Known rows, with every way that one mark hangs from another:
J_208(J_178 J_765(J_43)): [  1.6  -8.9  -8.4  15.1  24.2   3.0  10.4  -5.1  -8.3   9.4   2.3 -16.8
   3.4   1.7  -6.7  11.9  19.8   3.2  -0.4  -2.8 -16.9   4.3 -20.0   1.4
   2.2  -1.6 -17.7  -3.6 -10.2  10.9  12.2  14.4  -1.2 -11.1 -10.8 -27.5
 -20.9  15.3   3.7  24.3   6.8   7.5]
J_765(J_173(J_43(J_208(J_178)) J_735 J_810) J_831): [ -9.8   4.3   4.4 -21.3   4.7  15.1 -19.7  48.8  10.3  27.1 -17.1   3.7
  -6.7 -13.8  26.4  -7.0 -10.2 -14.0 -12.5   2.0 -14.0 -15.4  11.4 -20.0
  12.7  -8.7 -47.4  -9.3  -3.0 -11.5  18.4 -13.7   9.3 -18.1  10.5  15.6
   3.9 -20.4   1.0  -4.9   4.7  22.3]
J_831(J_735 J_810(J_178(J_173(J_43) J_765))): [  2.9  23.9  -3.9 -18.9 -34.2 -15.3   7.3 -31.0  13.1 -19.4 -27.5   2.1
 -32.2 -12.1   0.5   8.2  18.2   9.7   9.9  -4.0   7.8  21.9  24.7  -2.0
 -14.9   1.8  30.1  23.7  13.5   8.9 -10.1 -13.6 -25.2  -6.4   3.7  57.0
  16.3 -33.8   3.9   1.1   7.1  -5.8]
J_735(J_43(J_173 J_208(J_716 J_765))): [-11.7 -17.0   7.0  27.4   5.2   0.0   3.9 -11.9  -9.6 -12.2  20.7   8.9
  13.7 -21.2  -9.6   7.9  -8.6 -10.2   9.6 -19.2  -7.3  -0.3  -9.3  14.6
   3.1   9.7  14.4  -6.7 -15.4  -2.1  18.9   5.6  12.7  30.3  15.5 -18.8
 -11.1  12.3 -14.0  -3.7   0.3  13.5]
J_716(J_831(J_810(J_178(J_173(J_43) J_765)))): [  1.1  16.3 -18.3 -19.9 -24.9 -20.9 -10.6 -14.1  16.0  -4.8 -15.5   5.8
 -40.3  22.6 -10.6   1.0  10.3  11.6  -1.3   3.3  11.2   9.2  21.0 -10.7
  -3.9  -6.7   1.3  22.1   9.2   7.2 -23.4 -20.1 -21.4   1.7  14.1  35.8
  14.4 -10.4  10.0  -1.9   6.7 -15.0]
J_43(J_173(J_735 J_810(J_178(J_765))) J_208): [  6.5  -3.1   1.9 -13.0 -26.9 -20.9  -6.1   6.7  37.2  -0.6   6.0  15.3
 -19.1  -5.4   2.2  -7.8 -12.2 -14.0  19.5   8.3  20.6 -17.8   9.7 -20.6
  17.8 -11.0  19.8   8.8   0.7  -7.0 -22.4 -10.8 -18.3  10.4  31.0  39.8
  28.5 -15.6  -3.9 -27.2 -12.5  16.2]
J_831(J_43(J_173(J_735 J_810)) J_765): [-29.8  18.1  30.9 -35.3 -31.0   8.6  13.1   9.4   5.2   2.9  -4.5  10.8
 -22.5 -65.6  23.9   1.4 -32.3   9.1  30.1  -7.1  12.6  20.8  26.4 -14.0
 -17.3 -10.1  29.6 -18.6  13.4  -2.6  -9.2 -13.4  -7.2  12.1   5.6   8.6
  17.1 -13.9   0.7 -20.5 -13.3   0.1]
J_735(J_43(J_173) J_208(J_178)): [-19.1  -0.8   7.7  -0.6   5.8  -7.3   6.2  -9.2  -9.3   0.7  20.4   7.6
  13.8  -4.1   7.3   0.3 -43.0   3.5   3.2 -22.3   8.9  -4.2 -30.4  18.3
  -0.7 -13.4  29.8  13.0 -22.1  -4.2   1.3  -9.4  11.3   5.1   5.4   5.7
 -25.0   8.8  -8.3   9.6   8.1  -6.1]
J_735(J_43(J_208(J_178))): [-18.3   3.4  -3.8  13.9   3.6  -3.5   1.2  -9.3  -2.0   5.2  11.0  12.5
   8.2   4.1  -4.0  12.1 -28.9 -14.1  10.9 -22.2  -6.2  -5.7 -16.5   3.8
   1.1  -9.7  -2.9   3.8 -10.6   5.9  -0.2   2.3   0.8   0.8   7.7  -0.1
 -22.6   4.9  13.3  21.3   4.3  -1.0]
J_43(J_208(J_178 J_765(J_831(J_173)))): [  1.0  -4.6 -14.2  30.6   8.9  12.7  -1.2  -1.9   4.6   0.0  19.5  -3.5
   7.6   3.9  -9.4  15.3  -9.5 -20.8  -7.0  -1.2 -40.2   3.7   8.4   5.6
  11.4  -5.5  -8.6  -3.5  -3.8  19.2  15.1  -2.8  11.2  12.9  -9.0 -20.5
 -21.2  11.5  22.2  34.1  18.2  31.7]
J_43(J_173(J_735) J_208(J_178 J_716(J_831))): [-16.2 -14.9  16.6   8.7   6.8  -7.2  -9.9  14.6   1.2  10.7  12.8   3.1
 -24.9 -21.6  -1.2  -5.6 -39.0 -19.3  -3.8  -4.8 -20.3 -14.2   0.9 -16.7
   5.0   2.5  -2.5 -13.7  -3.7 -20.0   5.4  14.0 -11.2  10.8  36.4 -22.1
  -9.6   7.1 -21.4 -16.7  12.4  24.3]
J_173(J_178 J_735(J_43(J_208))): [-30.9   0.6  17.3 -14.0 -11.0  -6.7  -9.8  -1.3  -2.8   7.1  23.1  14.5
   4.4 -17.5   8.8  -5.5 -23.4 -14.0   8.4  -5.3  15.2 -21.1  -7.3  -9.7
  10.5 -17.4  -8.6  -4.5  -1.5  -2.8 -21.6  -3.0   1.7  -6.9  11.7  18.8
  16.6  -8.2   5.1  -7.6 -10.1  -8.4]
J_173(J_43 J_178(J_208 J_765) J_735 J_810): [-21.2  13.4  -6.6 -65.2 -19.8 -18.4 -34.1  12.8  32.0  11.1  -2.4  -0.1
 -31.1 -31.7  22.8 -29.9 -13.3 -13.1  -6.2  19.3  30.9 -44.3   6.6 -44.6
  12.7 -14.3 -44.0   5.4  12.3  28.5 -34.8   5.1 -21.9 -41.8   9.4  59.9
  38.6 -62.7 -13.0 -41.9 -19.3 -18.3]
J_208(J_178(J_173) J_765): [ -4.8   1.9  -3.7   7.0   5.7  -3.9   7.4 -29.6  10.5  13.4   2.5  -2.2
   1.8 -20.5  -5.5   0.0  -9.5  11.4   5.9  -3.6 -22.4  20.1  -8.3   6.6
  -4.5   1.8 -14.1  13.6  -7.9  19.4  13.2  10.3 -24.4  -8.2 -17.6 -19.6
 -17.0   5.9   5.3   9.2  11.5  16.4]
J_810(J_178 J_735(J_43 J_208(J_173 J_716))): [ 41.4  -3.9   7.1  18.4  10.8  -3.1   8.5 -14.7 -12.2 -24.3  10.1  10.0
  50.6  26.9  -6.7  -3.5 -22.8  12.1  18.5  -7.4  17.0 -11.2 -46.3  22.6
   1.2  21.0  23.9  17.9 -17.3 -31.6  15.5   5.8  18.0  29.0  -1.0  -5.0
 -11.0  12.4 -13.3  11.0   6.3  -3.7]
J_735(J_43(J_208(J_178(J_173(J_810) J_765(J_831))))): [-24.6  10.8 -28.6 -19.9  -9.0   4.0  -9.1   4.6  23.0  -3.4 -26.3   6.0
  15.4  12.6 -14.7  -4.0 -25.0  -9.4   3.4 -20.5 -28.7  -5.7  -0.6  17.2
  11.3 -19.4 -20.5  13.2 -14.7  31.4  11.2  -0.7  -4.6   3.2   8.0  34.0
   3.3   6.7   9.2   8.7  24.0  16.6]
J_208(J_178(J_765(J_43))): [  0.1  -4.2 -26.1   3.2  14.4  -0.2   7.3   1.3   3.1   6.1 -15.0 -10.6
 -15.3  20.5  -9.0   5.2  15.5  -5.2  -3.9  -6.5  -5.9  -4.1 -21.2  -6.7
   4.1  -7.1  -7.2   8.8  -5.0  15.2  -5.4  26.9  -9.6 -21.6  -7.6  12.3
  -9.5   5.9   8.3  16.5   3.7 -10.8]
J_716(J_831(J_173 J_735 J_765)): [-17.8  26.1  13.5   8.6 -14.7  -8.7  16.6 -30.6 -12.3  -1.5  15.1   4.1
 -34.6 -24.8   5.3   4.8  -8.8  -4.8 -12.2  16.9 -17.1  21.5  41.7   4.6
 -20.5  -8.1  41.5 -28.4  18.6  -2.3  -4.5 -16.0  12.6   5.5  -9.4 -19.8
   0.1  -6.9  17.3  19.6  -3.6  -9.0]
J_810(J_178(J_173 J_208 J_765) J_735(J_43)): [ 26.0   1.2 -23.2  12.3 -12.7 -20.6  -5.3 -22.0  38.2  -7.6 -11.1   4.2
  23.1  59.3 -34.2 -14.6   2.6   7.6  14.8   3.2  22.3 -33.6 -14.7  17.5
   4.7  -1.6   7.4  29.0  -4.4  13.7 -42.0  -3.7 -39.0  27.3  -7.0  32.7
  18.4  -1.5   9.3  -6.6  -3.5 -17.6]
J_810(J_178(J_173 J_765(J_43 J_831)) J_735): [ 44.0  -9.7 -29.5  17.9   1.9  -2.8   9.6  13.7  23.4  -1.7 -29.8 -11.8
  19.1  73.0 -34.8   4.1  50.1   9.4   6.9   9.5 -14.1   1.6  -5.2  17.8
  19.1  -5.7  -0.1  21.6  -9.6 -10.0 -21.3  -6.8 -14.5  21.9 -22.7  21.6
  26.1  29.2  14.6  17.2   7.6  -0.9]
J_810(J_178(J_765(J_831)) J_735(J_208(J_43))): [ 43.1 -19.8 -26.0  22.2   7.6  -7.5  -2.7   5.8   5.1 -16.3  13.9 -15.0
  39.2  74.7 -27.6   5.8  22.9  -2.2   7.2  -0.6  10.7 -11.4 -15.9  22.0
  16.6   3.5  13.2  21.5  -1.5  -4.0  -7.8 -17.5   0.6  19.1 -13.3   6.1
  -2.1  15.3   5.5  15.3  -5.4   1.7]
J_716(J_831(J_43(J_208) J_173 J_735 J_765)): [-29.5  25.5  11.4  22.5 -19.8   4.5  14.2 -19.3 -14.8 -22.6   6.6   3.7
 -28.9 -32.2 -11.1  20.4 -13.8 -16.9   5.0  -3.9 -19.1  28.8  48.5  11.6
 -23.2 -15.5  55.8 -38.7  26.0   1.8   4.6 -21.0  18.8  25.9   2.8 -18.5
  -1.7   1.3  16.4  32.2  10.5   4.3]
J_765(J_43 J_173(J_810)): [  6.0   4.9  -4.8  -4.1  12.4   5.2  12.3  23.3  -2.6  25.0 -23.8   0.7
  -7.7   7.0  15.1  -0.3  40.9  10.5 -11.7   8.9   4.1  16.9  -5.1  -2.1
   3.4  -5.2 -15.5  -8.9  -8.4 -13.4   0.2   3.1  18.9 -28.4 -18.0  -8.3
   6.9  11.3   4.7   1.8 -12.9 -17.6]
J_716(J_831(J_43 J_735 J_765(J_173(J_178)) J_810)): [-17.6  14.8  29.9  -1.7 -13.9  15.6  11.9 -12.5 -36.0 -15.8 -16.6  -5.6
 -15.2 -33.6   6.3  12.7   8.1  15.1  -3.9   3.6  11.0  39.1  44.4  -1.9
 -38.5  -5.2  41.1 -22.0  35.0  -9.4   9.6 -10.6   5.6  -7.4   5.8  -7.4
   3.6   7.4   7.5   7.8  -1.3 -15.8]
J_716(J_831(J_43(J_173(J_735)) J_810)): [-35.7   3.6  25.1 -17.0 -23.3   6.1   1.1  12.2 -12.3   4.5   1.7   2.5
 -50.3 -13.9   2.6  10.5 -34.5   2.3   6.1 -10.0  10.7  12.8  26.2 -15.5
 -18.8  -4.3  29.2 -15.7  16.7  -3.7 -26.6  -7.6  -8.0  16.3  14.9  -4.8
   7.2  10.2  10.4 -11.6  -5.2 -13.7]
J_43(J_208(J_716(J_831(J_810)))): [-16.0  -1.0   1.4  15.4  -0.9   0.5   0.1  -3.1 -18.3  -4.8   8.4  12.2
 -28.3   0.1 -10.5  17.6  -3.4 -15.4  -2.8  -9.1 -15.0  14.8  18.5 -17.5
  -8.5   3.2  -5.7  -8.2   6.7  -0.7  -4.7  17.6   5.4   1.6  14.1 -22.8
 -12.9  11.7   4.1   2.2   7.7 -10.1]
J_765(J_173(J_810) J_831): [  9.8   5.7  -6.6  -2.0   5.6  12.7   6.8  21.1   2.0  27.1 -14.5   9.8
  -8.1  17.6  17.6   2.8  17.7   6.0 -16.0  16.3  -5.1  20.6   9.9  -7.9
   6.5  -1.5 -22.6  -0.6  -1.0  -7.4   0.7  -3.2  17.7 -23.2 -22.0  -4.1
   4.9  11.4  23.2  -2.0 -19.4  -9.7]
J_173(J_43 J_178(J_208) J_810(J_735)): [  8.3   6.8  -0.5 -40.9 -12.7 -27.9 -27.2  17.5  26.0  20.2   4.4  -0.5
   6.3 -16.2  13.4 -14.4 -12.2 -10.0   7.5  16.9  17.0 -24.0   8.4 -31.8
   8.5  -5.4 -39.9   5.6  -0.7   0.7 -26.1 -16.1 -14.5 -26.0 -11.6  27.2
  26.6 -47.2 -13.2 -16.2 -20.8 -21.7]
J_173(J_43 J_735(J_208(J_716 J_765)) J_810(J_178)): [ -4.8   4.0  16.1 -36.4  -1.1  -7.8 -13.3  -4.7  -2.0 -14.3  18.7   5.2
   4.2 -35.1  24.6 -10.8  -3.5   9.9  10.8  10.9  16.0 -18.6 -11.1 -15.8
   7.9   7.7 -26.8  -6.6  -7.5 -10.0  23.4 -17.8   2.7  -0.7  25.4   7.9
   1.6 -36.8 -29.6 -20.4   5.8  22.7]
J_43(J_208(J_716 J_765(J_173 J_831(J_810)))): [ 10.8 -18.9  -0.7  42.0  18.0  36.1   6.1   9.4 -23.2  -8.6  -5.3   2.0
  10.0   7.7  -7.4  18.3  37.3  -5.0 -13.6  -5.9 -21.9  18.8  14.4   0.9
  -3.5  15.1 -15.9  -2.1   3.9   2.9  26.7  22.1  17.5   9.1  -4.6 -28.9
 -16.5  25.1   9.4   4.6   9.5  13.4]
J_735(J_43(J_173(J_178 J_810)) J_208(J_716(J_831))): [-29.3  -1.0  13.9 -41.2  -1.8 -21.0 -15.0   2.2 -16.7  -8.5  19.3   7.1
  12.7 -22.2  13.3 -17.1 -37.5   5.7  -8.0  -0.7  10.0  -6.0 -12.3   5.4
   7.7 -10.4   5.7  -8.6 -19.1 -16.7  10.9 -17.6  26.8  -3.9  32.6   1.9
   5.6   6.0 -38.4 -20.9   5.4  -7.0]
J_208(J_43(J_173(J_735)) J_716): [ -4.8 -11.6  16.4  -7.3  -2.5  -1.9   5.4  10.5  -3.4   7.9   6.7  -6.9
 -12.9 -35.7  15.2  -3.6  -4.6   0.9   5.7 -14.3   2.2   9.1  -8.7  -0.1
  -0.2  22.7  10.7  -5.7   3.1 -11.3  -3.7  13.1  -9.0   0.7   6.9 -18.0
  -2.1  -5.1 -23.6 -30.1 -14.6   7.9]
J_765(J_43 J_173 J_831(J_735(J_208))): [  7.3  -0.4   0.3  31.1  29.2  22.2  24.0  17.5 -30.5  -0.1 -15.3 -14.5
   5.4  30.6   0.7  10.8  56.8   4.8 -32.7   9.0 -11.8  15.4  -5.0  26.7
   4.3 -13.9  16.9  -9.6  -6.2 -19.1  11.6   0.6  45.5 -16.8 -30.5  -9.1
  -2.1  27.6   2.5  23.9   7.3  -9.6]

Rows:
[ 31.0 -15.1  -8.8  19.7  17.9  10.7 -10.2  21.7  15.6  21.0  -3.2  -8.5
  28.9  39.7 -10.7  -9.9  22.6  -1.2 -15.5  27.6  -6.1 -21.7  11.4  -0.2
   7.1   8.0 -39.1  -5.3  -2.6   6.7   0.7  -1.2  -0.1   3.9 -29.8 -26.2
   7.9   7.1  11.1  -7.5 -16.6   1.3]  J_178(J_208(J_765(J_173(J_810(J_735)) J_831)))
[-11.5   4.0   3.2 -32.7  -4.9  -5.8  -3.4  -4.5   9.0   4.9 -23.2   6.1
  37.2 -15.0   0.0 -13.2 -44.1  11.3  20.6 -19.9 -25.1   1.0 -15.1  16.1
 -10.2  17.1 -21.4   2.1 -23.5  -4.7  27.0   2.6 -24.5   9.2   2.6  -0.8
  -8.0  -6.4 -17.9  -2.4  18.9  10.1]  J_208(J_178(J_173(J_810(J_735(J_43)))) J_716)
[-26.8   7.5   8.6 -29.4  -3.5 -11.6   0.0  -1.8  -1.4   2.1  11.8   8.6
  17.6 -18.5  17.0  -5.3 -52.7   4.5   7.4 -19.5   6.7  -4.3 -22.7  13.5
   0.1 -15.3  18.9   6.9 -25.2  -0.4  10.4 -18.1  13.1  -1.7  13.7  11.9
 -17.5  -2.3 -16.0   1.6   8.7   0.3]  J_735(J_43(J_173(J_810)) J_208(J_178))
[ 34.9 -21.4 -15.3  26.6  -1.0   0.7   4.6  10.4   0.3 -29.3 -17.2  -3.8
  18.3  43.2 -32.4  17.0  40.6 -11.9  21.8 -13.2  -0.8  -8.4  -3.0  -3.7
   1.7  10.6  12.2  10.2  -2.3 -13.5  -7.0  17.3 -14.0  26.4  14.3  15.6
   5.0  10.2  -5.7  12.2  14.8  -1.7]  J_831(J_810(J_178(J_765(J_43(J_208(J_716)))) J_735))
[ -9.1  24.9   2.0  -4.9 -20.3   6.7   5.1 -13.9   7.8 -15.0   2.9   2.6
  -7.9 -39.9   7.4   4.6  -6.5   2.7  11.3   3.6  15.5  14.3  17.9  -9.3
 -12.7 -16.8  23.7  -3.0  27.2  24.7 -35.7  -2.2  -6.0  -1.9 -14.2  10.8
   7.2 -16.1  11.8   4.2  -3.6 -18.8]  J_831(J_43 J_173(J_178(J_208)) J_765)
[  3.8 -18.7   9.8  19.1  -2.7 -16.2  -3.0  -8.7   6.8   5.2  33.7   2.8
   5.9 -32.9  -3.5   5.2   0.6 -13.7   8.7   3.7   1.6   9.7   5.5  -8.7
  14.3 -10.1  12.4   7.2  -5.3  -2.3  -2.0  -5.5   2.8   0.1   1.8  -6.4
   9.2   5.5  -8.6  -4.4 -11.1  12.1]  J_43(J_173(J_178) J_208(J_765))
[ 54.1 -35.3   1.6  43.7  29.8   0.1   0.3  -5.9 -16.1 -16.4  17.1 -15.8
  65.4  32.5 -15.6  -3.5  38.3  16.9   4.3   0.4  14.7  -1.9 -29.0  32.5
   1.0  34.4   6.9   3.9  -7.7 -29.1  38.1  -8.9   1.7  22.6  -4.3 -48.5
 -24.2  18.5 -26.2   2.3  -0.3  21.5]  J_810(J_178 J_735(J_208(J_43 J_716 J_765(J_173))))
[ 38.1 -18.1   3.7  30.3  20.9   6.2  -5.1  -2.3   7.0  -5.5   0.3 -19.0
  19.4  10.9  -2.2 -12.3  46.0  15.3  -7.3  12.8  23.9 -24.7 -20.1   6.1
   4.2  31.5 -20.0  -1.4  15.4   0.6  -0.6  15.6 -21.0   4.5  13.4 -36.6
 -10.1   0.0 -20.1 -33.0 -12.0  22.0]  J_810(J_178(J_208(J_43 J_716 J_765(J_173(J_735)))))
[-23.1  17.4  -6.5 -41.6 -22.8 -26.1 -14.5 -19.9   7.9  -4.3   4.3  -3.2
 -33.5 -17.9   7.3 -15.7 -20.5 -14.8 -20.6  27.0  -5.7  -0.1  32.2 -11.1
  -0.5  -8.4  15.7 -18.7  12.4  12.8  -0.7 -12.0   3.6 -26.9  10.8  25.9
  25.9 -26.2   0.1  -2.7  -5.6  -4.6]  J_716(J_831(J_173(J_178(J_765) J_810) J_735))
[-35.0   1.7  -8.8 -19.8   2.5  21.1  -1.7  -4.0  -8.0 -18.1  -8.6   6.5
   7.1  12.1  -6.5 -20.6 -11.7   6.5 -12.5 -13.7  -7.8 -19.3 -20.1  24.0
   6.8  -6.7  -8.8   7.7 -11.7  18.0   2.0  19.2   5.0  10.8  -2.2  29.2
   9.8   6.3  -5.7 -16.8  23.8  -2.9]  J_178(J_173(J_735(J_43 J_208(J_716))) J_765(J_831))
[ -7.6   4.7  13.3 -10.7   1.8   5.1  -5.2  17.7  -1.8  32.9  -0.6  10.9
 -32.6 -14.7  30.4 -11.6   7.7   2.8 -14.1  10.3  20.1  -5.6   2.0 -20.5
  -1.1   3.2 -21.0  -5.5   4.2 -19.4  -8.6  -4.7   1.6 -22.4 -12.0  10.1
   9.7 -25.0   8.6 -15.4 -22.8 -17.3]  J_765(J_173(J_43 J_735))
[ -1.6  -4.4 -22.0 -10.8  24.9   8.6  -0.6  18.1  -2.9   2.9 -22.4  -8.8
  11.0  18.7   3.9 -14.1  19.8   5.0 -19.1  -2.1   7.2  -9.7 -27.5   8.2
   4.7 -14.8  -9.5   4.8 -16.1   5.5  22.2  14.5  13.8 -31.4  -3.5  13.9
 -10.1   6.5 -12.7   6.3  16.1  -5.3]  J_735(J_208(J_178(J_765(J_43 J_173(J_810)))))
[-15.0  -5.5  14.1  22.2  25.5  10.0   7.4 -29.9 -30.8 -10.4  11.5  -8.2
  32.6  -2.7   1.5  -4.2  -9.1   9.0 -17.5  -6.6   1.7  -9.0 -22.3  36.6
 -15.4   2.7  20.4  -8.5 -12.0   1.2  47.4  -3.3  17.9  -3.3  -1.4 -19.5
 -32.8   6.5  -7.0  20.0  13.0  11.9]  J_831(J_735(J_43 J_208(J_178 J_765(J_173))))
[ 26.3  -4.7   6.0  13.2 -12.0 -20.3   0.0  -7.3  -1.2   5.8  13.6   5.8
  -5.5  52.2 -16.6  14.1  -3.2   3.5  12.5  12.8   8.7   2.5  16.5 -13.8
  -7.5   6.2  10.3   5.1   6.0 -23.4 -27.7 -21.3 -18.0  19.4   4.0 -14.1
  -0.2  14.3  22.2  13.3 -10.9 -17.1]  J_716(J_831(J_810(J_178 J_735)))
[ 28.7 -26.1 -20.9  13.6  11.1  21.6  -7.5  26.2  -5.7   4.0 -24.3 -24.3
  29.5  51.8 -16.2   3.5  13.0  -1.8  -9.6 -17.3  -9.3  -1.5   2.1  14.8
 -10.2  22.1  -4.4  15.0   6.9   7.8  15.5   9.3 -15.3   2.0 -14.0  -4.5
 -17.8  14.9  12.7  12.3   1.4   2.0]  J_208(J_43 J_178(J_765(J_173 J_831(J_810(J_735)))))
[  6.7  -5.2  -7.7  24.1  16.3   1.5   3.1 -22.2   2.5  -1.8  13.6  -1.0
  -8.7  -7.9  -7.2   1.7  16.4  -2.3  -4.5   9.1  -1.1  -7.0  -9.6 -12.4
  -0.9  14.2 -25.1   1.0   4.9  24.7  -8.2  34.8 -11.1  -7.1 -11.6 -27.6
 -13.9  -6.5  -3.3 -14.1  -8.4  -5.0]  J_178(J_208(J_716 J_765))
[ 18.9  -5.8  -1.8  11.0  11.3  10.0   3.2  13.7  -5.8  23.7  -2.4   4.1
   0.7  18.3  13.8   2.1  26.9   6.2 -19.9  19.8   3.8  19.3   0.4 -10.8
  12.1  -4.5 -16.8  11.0   4.7 -13.8 -10.1   1.5  13.5 -29.5 -23.1   2.2
   8.9  16.9  19.9   0.2 -19.9 -14.3]  J_765(J_173(J_178) J_831)
[ 42.9   9.5   0.7  11.9  -0.9  -7.6   2.1  -1.7  23.3   1.3   1.0 -12.7
   0.9   6.5   3.2  -6.8   5.4   6.9   7.2   7.0  28.6 -18.2 -25.8  -2.1
   9.5  13.9   1.6  17.6  18.8   6.4 -35.1  17.2 -10.8  -5.1  -3.3 -10.0
   3.7  -5.6  -3.0 -18.4 -18.0   3.6]  J_810(J_178(J_208(J_43 J_173(J_735))))
[-15.5  13.2   5.0   3.3  -1.9   6.0  17.7   2.6 -25.2   1.9  -3.8  -3.5
 -23.6   2.7  -4.4  17.3  27.7   8.6  -3.3  -1.8  -6.5  20.9  25.1  -5.6
 -17.9 -18.0   9.6 -15.3  10.8   1.2 -19.9   0.1  12.5   1.2  -5.4 -23.7
  -3.3  22.0  15.7  17.9   2.8 -29.1]  J_716(J_831(J_765(J_43) J_810))
[-27.7   7.1   6.6 -30.7  -9.6  32.9  -2.4  11.3  -6.6 -14.8  -6.7  -2.8
 -10.6 -34.0  13.8   2.9 -18.7   0.2   3.0   2.0 -25.5   8.5  16.9  -3.9
  -2.7  14.8 -16.4 -32.8   9.5  18.5  22.5   1.0   9.5  16.8   2.8 -12.3
   5.0  -7.9   6.4  -4.1   9.9  28.3]  J_208(J_716 J_765(J_831(J_43 J_173(J_735 J_810))))
[ 17.3   3.1   0.3   2.3  13.2   5.9   1.3 -10.8 -10.1  -1.6   3.5   0.1
 -10.8 -42.5  14.1   0.3  -2.3   2.6  -0.5  -1.1  -4.9  13.3 -17.2 -11.0
  -2.3  28.6 -18.6   4.2  -1.5   0.5  34.6  26.3  18.9  -8.4 -12.5 -15.9
  -8.9 -17.6 -11.7  -0.7  -5.0   4.6]  J_208(J_173(J_43) J_716 J_765)
